In the rows, 128 means zero.
Facts:
Λ Q889 <- Q244,Q727,Q385
Λ Q49 <- Q479,Q651,Q8,Q220,Q323,Q280
Λ Q87 <- Q700,Q246,Q998,Q672
Λ Q308 <- Q422,Q725
Λ Q595 <- Q783,Q894,Q803
Λ Q881 <- Q116
Λ Q128 <- Q716,Q142,Q795,Q231,Q106,Q425,Q519
Λ Q25 <- Q134,Q871,Q815
Λ Q300 <- Q172,Q577,Q66,Q326,Q158,Q532,Q153,Q360,Q636
Λ Q563 <- Q918,Q766,Q552
Λ Q846 <- Q750,Q315,Q243,Q732,Q256,Q25,Q692,Q807,Q682
Λ Q352 <- Q103
Λ Q980 <- Q221,Q352,Q514,Q940,Q770,Q565,Q824,Q374,Q397
Λ Q577 <- Q558,Q960,Q609,Q806,Q114,Q644
Λ Q549 <- Q920,Q289,Q967,Q156,Q573,Q419
Λ Q864 <- Q569,Q937,Q222
Λ Q700 <- Q639,Q598,Q113,Q544,Q37,Q314,Q994,Q733
Λ Q424 <- Q265
Λ Q552 <- Q764,Q490,Q372
Λ Q858 <- Q215,Q735,Q616,Q779,Q595,Q591,Q162
Λ Q935 <- Q968,Q529,Q363
Λ Q174 <- Q433,Q516,Q250,Q22,Q549,Q266,Q881
Λ Q963 <- Q235,Q144,Q855,Q308
Λ Q799 <- Q747,Q475
Λ Q519 <- Q664,Q748,Q233,Q472
Λ Q144 <- Q164,Q400
Λ Q9 <- Q362,Q932,Q831,Q880
Λ Q458 <- Q342
Λ Q878 <- Q798,Q864
Λ Q766 <- Q751,Q521,Q340
Λ Q880 <- Q607,Q301,Q42,Q953,Q883,Q941
Λ Q651 <- Q564,Q765,Q717,Q214,Q327,Q39
Λ Q918 <- Q27,Q406
Λ Q968 <- Q478,Q54,Q227
Λ Q425 <- Q36,Q547,Q978,Q685
Λ Q266 <- Q908,Q942,Q396,Q275
Λ Q798 <- Q969
Λ Q235 <- Q501,Q489,Q866
Λ Q841 <- Q236
{Q244,Q246,Q639,Q265,Q142,Q514,Q751,Q532,Q220,Q222,Q765,Q400,Q806} ω tubre
{Q479,Q750,Q747,Q289,Q374,Q733,Q327,Q644} ω brazes
{Q894,Q558,Q433,Q529,Q564,Q27,Q158,Q490,Q908,Q998,Q591,Q501,Q831,Q54,Q692,Q475,Q871,Q685} ω nomom
{Q716,Q103,Q727,Q764,Q516,Q940,Q301,Q314,Q233,Q967,Q360,Q236,Q114,Q340} ω tromafar
{Q134,Q164,Q362,Q735,Q795,Q748,Q243,Q36,Q406,Q323,Q489,Q942,Q609,Q883,Q855,Q636,Q419} ω dile
{Q172,Q569,Q607,Q478,Q932,Q547,Q397,Q162,Q521,Q807} ω lonak
{Q221,Q215,Q598,Q256} ω tustubro
{Q920,Q616,Q315,Q770,Q994,Q42,Q385,Q280} ω suplumom
{Q960,Q779,Q937,Q732,Q37,Q22,Q953,Q153,Q106,Q472,Q824,Q214,Q672} ω grubres
{Q342,Q8,Q231,Q250,Q156,Q363,Q565,Q725,Q372} ω niskol
Q422 Π Q765
Q116 Π Q475
Q246 Π Q558,Q717,Q564
Q221 Π Q22,Q798
Q858 Π Q54,Q871,Q908
Q764 Π Q326,Q607,Q458
Q433 Π Q692,Q419,Q783
Q142 Π Q529
Q747 Π Q352,Q552
Q616 Π Q953,Q314
Q748 Π Q397,Q235,Q937
Q315 Π Q960,Q214
Q544 Π Q280,Q609
Q243 Π Q963,Q342,Q591,Q783,Q39
Q27 Π Q235,Q490,Q937
Q231 Π Q478,Q664,Q783
Q301 Π Q280,Q549,Q727,Q458,Q878
Q37 Π Q144,Q236
Q250 Π Q864,Q770,Q275,Q300
Q532 Π Q799
Q233 Π Q489,Q717
Q9 Π Q521,Q54,Q222,Q908
Q323 Π Q953
Q156 Π Q940
Q385 Π Q397,Q266,Q664,Q563
Q831 Π Q214,Q113,Q969
Q883 Π Q172
Q565 Π Q866,Q803
Q374 Π Q521,Q458,Q779
Q162 Π Q128,Q750
Q573 Π Q846,Q799,Q994
Q978 Π Q994,Q563,Q103
Q308 Π Q725,Q275
Q327 Π Q340,Q941,Q664
Q227 Π Q607,Q779,Q569
Q636 Π Q516,Q968,Q969
Q685 Π Q106,Q214,Q552,Q419
Σ briton <- Q87,Q479,Q894,Q716,Q103,Q577,Q128,Q878,Q113,Q664,Q616,Q8,Q301,Q37,Q256,Q233,Q591,Q942,Q280,Q881,Q725,Q871,Q227,Q806,Q39,Q682
Σ geske <- Q244,Q172,Q558,Q935,Q639,Q960,Q265,Q764,Q66,Q164,Q514,Q529,Q940,Q315,Q595,Q27,Q36,Q803,Q770,Q314,Q532,Q144,Q406,Q864,Q969,Q9,Q489,Q609,Q765,Q883,Q692,Q162,Q573,Q214,Q372,Q475,Q275,Q400,Q672,Q807,Q636,Q236,Q114,Q685,Q340
Σ distur <- Q700,Q783,Q963,Q116,Q134,Q750,Q766,Q569,Q858,Q433,Q598,Q235,Q799,Q516,Q362,Q735,Q342,Q651,Q841,Q798,Q174,Q795,Q748,Q564,Q937,Q544,Q243,Q732,Q49,Q478,Q231,Q158,Q490,Q458,Q250,Q908,Q998,Q220,Q994,Q501,Q323,Q967,Q156,Q222,Q385,Q363,Q932,Q953,Q153,Q831,Q866,Q880,Q360,Q547,Q472,Q824,Q374,Q266,Q552,Q397,Q717,Q978,Q846,Q733,Q308,Q327,Q521,Q563,Q644,Q419
Σ saman <- Q422,Q300,Q920,Q727,Q352,Q215,Q968,Q142,Q751,Q607,Q889,Q779,Q289,Q326,Q42,Q106,Q565,Q25,Q549,Q425,Q396,Q424,Q519
Σ patrer <- Q918,Q246,Q221,Q980,Q747,Q22,Q855,Q54,Q941,Q815
[Q244,Q422,Q116,Q172,Q103,Q246,Q221,Q558,Q960,Q764,Q66,Q433,Q747,Q113,Q664,Q164,Q362,Q529,Q607,Q779,Q564,Q289,Q315,Q937,Q544,Q326,Q732,Q158,Q803,Q908,Q532,Q998,Q220,Q969,Q323,Q489,Q222,Q42,Q363,Q932,Q153,Q831,Q866,Q765,Q883,Q360,Q547,Q162,Q573,Q717,Q978,Q396,Q725,Q372,Q941,Q327,Q275,Q400,Q672,Q636,Q39,Q236,Q114,Q682,Q685,Q644,Q419] γ skatir
[Q479,Q783,Q894,Q716,Q134,Q750,Q920,Q569,Q639,Q727,Q265,Q215,Q142,Q598,Q516,Q735,Q342,Q514,Q751,Q940,Q795,Q616,Q748,Q243,Q27,Q8,Q478,Q231,Q36,Q301,Q770,Q37,Q314,Q490,Q256,Q250,Q233,Q406,Q591,Q994,Q501,Q967,Q156,Q385,Q22,Q953,Q942,Q106,Q280,Q609,Q565,Q855,Q472,Q54,Q824,Q374,Q692,Q397,Q214,Q733,Q475,Q871,Q521,Q227,Q807,Q806,Q340,Q815] γ zulor

Known rows:
[122  99 148  96 123 132 101 151 126 186 126 131 111 113 113 155 109 132
 115 139 104 111 144 128 130 146 108 122 147 138  82 135 127  98 114 117
 146]: Q275
[142 169  92 155  99 107 137 119 137 134 129 113 144 145 166 140 142 123
 130 116 140 132 108 124 127 127 154 126 112 117 133 131 129 118 137 152
 123]: Q651
[110 112 129 121 129 122 136  99 129  76 152 154 121 146 148 155 131 132
 139 125 131 121 129 132 128  94 134 148 115 110 149 122 118 120 122 134
 149]: Q727
[146 157  94 148 120 108 126 116 145 137 143 155 157 143 150 155 141 130
 134 123 127 120 110 121 128 122 168 120 123 116 104 133 121 127 128 145
 142]: Q128
[120 114 106 114 114 131 141 119 108 137 118  80 131 144 127 117 139 119
 133 126 118 136 130 144 115 136 178 120 112 135 121 103 131  99 128 133
  93]: Q598
[138 126 125 137 112 125 134 113 134 161 104 118 114 139 143 116 139 132
 126 127 137 136 125 105 134 124 140 121 100 146 139 143  91 141 127 138
 111]: Q783
[139 109 128 115 105 131 126 109 130 156 116 123 136 126 133 127 136 130
 134 137 127 130 135 119 125 124 146 118 125 128 123 129 100 128 121 132
 122]: Q591
[128 121 158  96 175 152 113 138 135 143 126 133 128 100 102 122 109 133
 115 136  95 121 150 129 122 139  83 135 139 128 111 135 134  97 123 113
 150]: Q400
[127 122 161  95 174 150 111 141 141 155 130 131 126 105 110 124 108 135
 110 139  96 120 149 131 126 137  91 136 131 130 104 138 122  95 116 112
 153]: Q765
[137 163  91 150  98 110 135 124 133 110 128 133 151 139 165 145 141 127
 137 117 140 129 106 120 127 120 157 122 115 114 132 133 128 109 134 147
 130]: Q980
[126 114 148 100 171 154 114 150 117 126 133 180 126  98  91 109 115 126
 118 139 111 127 147 138 136 151 124 120 148 139  72 116 150 111 118 107
 127]: Q672
[ 95  93 157 114 154 132 137 122 117  90 154 142 106 141 133 138 119 135
 135 132 145 123 139 144 135 102 116 160 123 118 156 125 120 138 118 115
 133]: Q326
[126 144 122 160 147 129 135 131 147 111 128 135 123 138 134 121 128 124
 124 119 138 134 117 127 119 133 128 129 126 139 131 134 135 162 131 130
 108]: Q795
[108  91 130 121 153 137 129 150 126 155 136 134 117 127 113 122 125 130
 131 144 139 128 139 148 137 134 150 127 150 143  94 118 126 156 114 108
  98]: Q725
[129 131 133 133 136 125 133 113 118  91 159 136 131 128 122 129 125 123
 134 122 121 123 134 143 126 115 122 140 143 107 157 114 150 142 131 129
 147]: Q227
[130 116 120 140 105 121 142 129 123 163 118 151 119 134 137 105 144 126
 134 132 150 142 125 123 135 140 168 109 131 145 116 124 120 158 121 135
  84]: Q342
[130 100 153 145 157 132 138 117 122 116 114  85 108 117  89  80 131 128
 132 119 120 139 131 124 123 125  75 137 140 148 200 122 131 210 131 130
 108]: Q978
[141 167  94 155 103 109 137 117 138 136 131 115 141 150 166 146 142 126
 131 118 140 129 110 120 132 128 166 121 106 122 118 134 126 108 135 153
 127]: Q798
[142 135 134 166 145 127 141 109 132  92 117 150 127 126 114  91 136 125
 130 115 126 142 118 117 117 129 102 123 136 140 174 127 143 197 135 137
 111]: Q748
[115 115 143 132 146 142 127 150 125 103 106  72 118 128 107 112 118 131
 126 130 134 133 121 123 111 127  82 141 122 140 165 131 128 144 138 102
 121]: Q747

Rows:
No name comes twice in this set of rows, the named rows included.
[138  93 169 102 106 128 108 140 100 136 112 144 113  87  92 118 118 126
 120 132 106 123 147 122 125 142  72 111 164 127 137 122 149 127 124 124
 152]	Q573
[120 140 122 148 128 126 136 131 139  87 127 146 126 136 143 124 128 127
 132 125 146 132 119 127 123 126 132 131 123 134 140 132 133 137 131 123
 117]	Q855
[146 122 141 138  74 119 139 107  99 120 109  84 123 121 112  88 140 123
 138 116 123 143 128 116 127 122 105 128 125 125 205 119 123 164 141 141
 118]	Q385
[138 154 106 139 116 109 133  97 137 110 164 173 143 143 164 160 140 126
 130 117 135 119 123 133 137 112 165 127 117 105 110 128 135 107 126 152
 153]	Q878
[125 113 124 112 118 125 135 121 127 155 130 107 149 123 133 144 136 126
 138 138 129 129 132 147 119 126 158 122 140 124 116 115 129 124 121 133
 117]	Q256
[149 147 118 150  70 101 127  99 129 129 109 150 126 134 170 141 155 123
 127 113 149 135 118  95 131 131 145  95 108 122 145 141 115 140 130 166
 127]	Q266
[117 107 132 124 128 133 136 154 119 155 101  17 126 127 106 116 123 126
 132 134 129 137 129 140 110 138 110 139 133 145 159 117 127 150 138 113
  98]	Q831
[140 175  93 157  96 109 135 127 132 113 129  94 153 143 153 133 142 120
 136 115 140 131 105 128 122 131 148 124 119 112 144 126 142 127 146 147
 129]	Q308
[121 126 127 138 146 132 132 116 145  48 121 138 146 135 124 142 131 132
 137 124 127 126 109 122 103 111 108 139 125 117 154 133 127 144 133 121
 142]	Q142
[120 151 140 148 144 124 143 112 131  67 148 124 118 135 142 113 125 118
 126 111 132 129 130 140 121 118 103 151 120 121 182 122 159 137 138 140
 137]	Q374

The same elements again, as new rows of numbers:
Known rows:
[ 77 106 137 124 149 184 142 106  96 120 154 131 137 146 121 116 128 130
 119 140 104 135 127 116 150 114  82 133 155 112 124 188 133]: Q352
[ 88  68 106 143 170 106 127  92  88 178 140 135 138 120  82 126 136 135
 118 158  78 130  91 102 116 134 109 140 125 124 165 130 145]: Q134
[ 63  82 135 151 146  91 144 105 148 175 131 128 123 132  73 112 147 155
 124 160  94 127 101 104  98 139 114 137 148 121 185 122 162]: Q397
[108  86 111 119 167 134 137  91  83 126 135  99 109 128  97 163 122 175
 141 122  52 140  98 131 133 130 111 121 149  99 117 200 170]: Q36
[ 78 101 136 122 153 177 143  99  96 124 152 127 136 141 122 109 132 138
 117 132 105 135 131 119 148 115  77 133 159 114 127 185 129]: Q889
[152 124 117 125 120  91 116 140 117  97 116 103 159 161 139 149 142 107
  79 162 128  61  88 116  88 118 141 135 165 155 158  43  82]: Q116
[ 73  93 134 137 166  65 119 121 113 174 146 135 151 131  63  95 140 133
 132 180  75 122 116 109  79 120 107 130 111 115 160 139 165]: Q733
[189 131 105 110 142 105 140 123 140  69 120  90 156 148 157 174 111 138
 143 107  74 114 116 148 107 120 137  94 181 149  99 141 100]: Q558
[126 146 154 124  90 155 131 121 149  94 119  82 187 157 172  98 128  68
 131 142 162 144 168 138  87 101 142 109 201 151 148 172  85]: Q725
[ 79  99 139 123 152 176 144 101  99 126 152 131 137 142 120 110 132 138
 119 130 108 135 134 120 145 119  75 131 160 115 131 189 130]: Q25
[ 72  78 115 146 155  99 128  90 113 162 132 132 129 123  79 124 144 138
 116 175  88 127  98 102 108 131 108 127 123 122 173 126 156]: Q953
[101  89 105 128 171 123 133  87  95 109 121  91 104 125 102 176 122 174
 147 134  62 147 112 130 127 123  97 122 147  96 125 193 182]: Q770
[176 122 116 134 153  84 129 123 135 128 132 128 181 141 141 131 125  97
 112 146  94 106  97 124  85 120 128 130 166 171 150  70  69]: Q362
[149 134 137 130 104  86 116 163 171 113 121 109 179 157 114 134 153 127
 117 170 137  49 103 113  74 152 145 120 193 156 138  37 104]: Q327
[164 129 122 136 143  75 132 124 160 118 129 128 176 149 142 127 127 100
 113 155  96 114 105 125  78 115 130 121 162 164 159  74  83]: Q732
[ 89  89 118 129 177 126 131 103 124 168 150 160 131 136 104 108 129 141
  90 156  90 133  99 107 136 125  87 145 127 124 154 109 131]: Q841
[ 87  66 107 146 167 108 125  89  91 179 139 136 138 118  83 128 134 132
 119 157  76 130  88 101 122 137 108 139 128 127 162 134 146]: Q795
[110 114 120 101 175 157 137 104 113 112 143 120 105 148 115 145 117 181
 114 125  71 144 108 136 152 119  89 128 151  96 105 175 156]: Q144
[102  88 107 118 168 126 135  97  85 115 129  91 118 125  99 165 122 179
 145 132  61 137 110 126 128 127 104 120 143  96 117 194 183]: Q475
[143 146 141 100 107 108 141 111 132  65 131  99 177 165 160 109 137 102
 113 143 118 119 139 156  78  98 126  85 164 163 157 152  88]: Q607

Rows:
No name comes twice in this set of rows, the named rows included.
[149 142 144 117  97 153 123 123  95  60 124  90 171 164 153 154 141 105
 113 152 143  72 117 137 102 124 125 115 198 151 122 119  84]	Q422
[162 121 132 125 116 101 116 127 147 112 114 114 157 154 127 160 147 117
 101 158 140  52  87 124  82 152 134 130 197 163 152  41  82]	Q978
[177 143 116 105 148 103 147 142 123  62 125  72 145 163 162 167 111 144
 115 103  81 113 106 153 100  95 142 121 179 130 120 133 103]	Q275
[ 74  73 120 151 139 127 107 110  81 159 129 121 132 130  71 156 150 142
 115 183 110  77  77  91 121 156 110 149 141 114 151 102 158]	Q243
[172 155 129 105 122  95 145 130 173  61 124  92 142 173 154 161 119 145
 132 126  74 129 114 158  96 110 150  88 174 138 120 141 107]	Q172
[183 156 131 108 153  87 133 134 147  65 123  90 145 159 154 169 112 137
 140 127  77 121 124 157  77 101 126 111 178 135 110 144 112]	Q672
[ 96  98 137 126 189 110 121 109 117 173 148 164 126 138  93 114 127 130
 101 168  95 121 113 113 123 114  76 160 127 119 150 117 134]	Q700
[ 64  88 131 153 146  93 138 105 137 168 136 131 130 132  79 114 143 147
 118 176  82 141  98 105 102 128 119 132 130 117 182 129 161]	Q478
[ 87  72 107 147 165 105 124  93  98 173 139 133 147 112  85 120 135 139
 119 166  79 131  99  99 112 134 100 137 127 126 164 127 157]	Q501
[155 138 129 103 119 119 133 103 111  66 128  97 180 153 165 119 135  98
 118 135 120 115 144 151  87  99 113  91 166 165 146 147  88]	Q779
[ 62  92 116 123 148  84 124  79 116 158 134 134 131 135  85  94 146 144
  96 182  83 144 101 119 102 114 115 110  94 129 190 131 160]	Q521
[177 142 111 124 129 108 138 134 154  59 126 101 153 166 159 181 106 129
 139 130  59 131 106 145 114 106 156  91 167 139 100 147 104]	Q960
[101 113 110  62 148 153 105  84  78  79 127 108  93 154 106 150 146 187
  82 148 109  94 107 149 154 126  82 104 116 102 108 155 163]	Q9
[ 60  89 130 157 132 153 140  96  86 120 140 111 144 135 105 128 136 128
 142 157  86 144 124 109 127 120 105 117 145 107 139 208 161]	Q106
[ 82 107 127 121 149 113 144 104 120 110 130  99 104 146  95 147 128 181
 138 139  55 154 108 137 116 113 123 107 136  91 135 203 187]	Q807

